Here is a tiny trained network, its code and every weight. The questions are about switching its units off for an input and a class, where a switched-off unit gives its printed mean instead of its output.

import numpy as np


def w(rows, s, z=0):
    codes = np.array(rows[::2]) - 128.0
    scale = np.full(codes.shape[1], s)
    scale[-1] = z or s
    return codes * scale


def norm(h):
    return h / np.sqrt((h * h).mean(-1, keepdims=True) + 1e-5)


def f(y):
    return np.maximum(y, 0)


def log_softmax(a):
    a = a - a.max(-1, keepdims=True)
    return a - np.log(np.exp(a).sum(-1, keepdims=True))


def net(x, mask):
    res = np.array(x, float).reshape(1, 2) / 4 @ E
    u = 0
    for l in range(4):
        y = f(norm(res) @ A[l][:, :-1].T + A[l][:, -1])
        res = res + np.where(mask[u : u + 3], y, B[l][:, -1]) @ B[l][:, :-1]
        u += 3
    return log_softmax(norm(res)[-1] @ U[:, :-1].T + U[:, -1])


A, B = {}, {}
E = w([
[149,108,203,103,253,201,115,61,103,229,138],'x0',
[209,141,82,163,150,133,170,141,50,124,155],'x1',
],0.0065)
A[0] = w([
[117,93,231,126,239,181,86,61,116,185,124,159],'L0N0',
[155,121,159,178,189,113,198,148,66,90,165,2],'L0N1',
[29,92,254,143,123,90,51,142,181,33,97,8],'L0N2',
],0.0033,0.0015)
B[0] = w([
[134,170,4,49,52,96,215,164,157,207,114,255],'L0N0',
[152,143,74,136,89,123,102,127,112,128,116,158],'L0N1',
[185,148,35,113,107,174,80,83,102,211,99,193],'L0N2',
],0.0036,0.0063)
A[1] = w([
[59,106,253,181,189,98,113,129,134,67,142,16],'L1N0',
[148,133,93,130,112,134,113,122,117,136,122,252],'L1N1',
[109,100,237,204,164,122,86,136,116,18,150,93],'L1N2',
],0.022,0.0027)
B[1] = w([
[158,192,234,121,2,170,160,185,163,19,119,128],'L1N0',
[96,116,187,133,143,109,165,152,145,84,147,254],'L1N1',
[111,175,163,73,95,123,194,154,161,167,114,128],'L1N2',
],0.0067,0.011)
A[2] = w([
[129,82,109,211,165,138,20,59,78,107,107,81],'L2N0',
[184,122,90,199,122,163,6,89,75,89,121,81],'L2N1',
[171,128,109,166,155,129,132,122,72,122,139,4],'L2N2',
],0.027,0.0032)
B[2] = w([
[200,147,184,59,106,198,174,175,143,109,146,128],'L2N0',
[28,168,215,23,111,128,232,149,225,201,73,128],'L2N1',
[254,127,223,129,146,201,132,182,84,26,188,253],'L2N2',
],0.0056,0.0059)
A[3] = w([
[80,115,148,119,116,162,5,71,180,156,85,1],'L3N0',
[153,116,152,139,215,168,99,74,86,196,125,31],'L3N1',
[108,116,199,130,166,124,154,143,136,102,146,224],'L3N2',
],0.022,0.0015)
B[3] = w([
[254,132,177,130,202,202,154,132,47,134,173,245],'L3N0',
[21,127,72,163,26,36,112,152,187,54,93,231],'L3N1',
[130,131,117,104,144,155,111,92,132,198,107,252],'L3N2',
],0.0076,0.014)
U = w([
[248,139,192,117,165,192,152,156,72,106,168,159],'0',
[55,132,79,154,38,49,144,167,176,54,110,188],'1',
[97,139,124,80,163,140,131,86,160,251,100,194],'2',
[81,92,105,182,197,94,49,95,98,127,148,11],'3',
[119,126,108,159,159,97,30,91,124,131,135,51],'4',
[93,94,104,180,189,90,46,97,103,131,147,2],'5',
[84,112,118,183,199,94,38,101,110,125,142,33],'6',
],0.011,0.0048)

Each question gives the input, the list of numbers given to net, and the class t.
The units are the neurons (one row each of A and B). Each row of codes is followed by its name. A weight is (code - 128) times the scale printed after its matrix; where a second scale follows, it is the last column's (A, B and U).
mask holds one flag per neuron, layer by layer. A switched-off neuron (its flag False) gives its mean, the last column of its row in B, instead of its output. The means were averaged over made-up inputs and are rounded, as every weight is.
A unit's drop is (log p(t) with every unit on - log p(t) with that unit switched off) / (log p(t) with every unit on - log p(t) with every unit switched off).
The circuit of an input: a set's keep is (log p(t) with only the set's units on - log p(t) with every unit switched off) / (log p(t) with every unit on - log p(t) with every unit switched off). Starting from all 12 units, units are removed one at a time, each time the one whose removal leaves the highest keep (on an exact tie, the one counted first), for as long as the keep stays at least 0.8.
circuit, biggest first: the units of the circuit, biggest drop first
most important unit: the unit with the biggest drop
top k neurons: the k neurons with the biggest drops, biggest first
top k neurons in layer l: the k neurons of layer l with the biggest drops, biggest first
drop when u is switched off: that unit's drop, to one decimal
input [2,-2], class 2: top 3 neurons -> [L3N1, L3N0, L0N0]
input [3,-3], class 2: top 2 neurons -> [L0N0, L3N1]
input [-2,-4], class 0: most important unit -> L2N2
input [1,-2], class 2: top 2 neurons -> [L3N1, L3N0]
input [7,-4], class 1: top 2 neurons -> [L3N1, L0N0]
input [-7,-7], class 0: top 2 neurons -> [L0N0, L3N1]
input [-5,-6], class 0: top 2 neurons -> [L0N0, L3N1]
input [8,7], class 1: top 2 neurons -> [L3N1, L3N0]
input [-3,-1], class 2: top 4 neurons -> [L3N1, L3N0, L0N0, L3N2]
input [-3,3], class 2: top 2 neurons -> [L3N1, L3N2]
input [-2,-2], class 2: circuit, biggest first -> [L3N1, L3N0]
input [2,0], class 2: top 2 neurons -> [L3N1, L3N0]
input [2,1], class 2: top 2 neurons in layer 3 -> [L3N0, L3N1]
input [-5,-5], class 0: most important unit -> L0N0
input [-8,-8], class 0: top 2 neurons in layer 0 -> [L0N0, L0N2]
input [8,-8], class 0: drop when L3N0 is switched off -> 7.6
input [6,3], class 1: drop when L3N1 is switched off -> 0.8
input [5,-8], class 0: drop when L3N0 is switched off -> 7.5
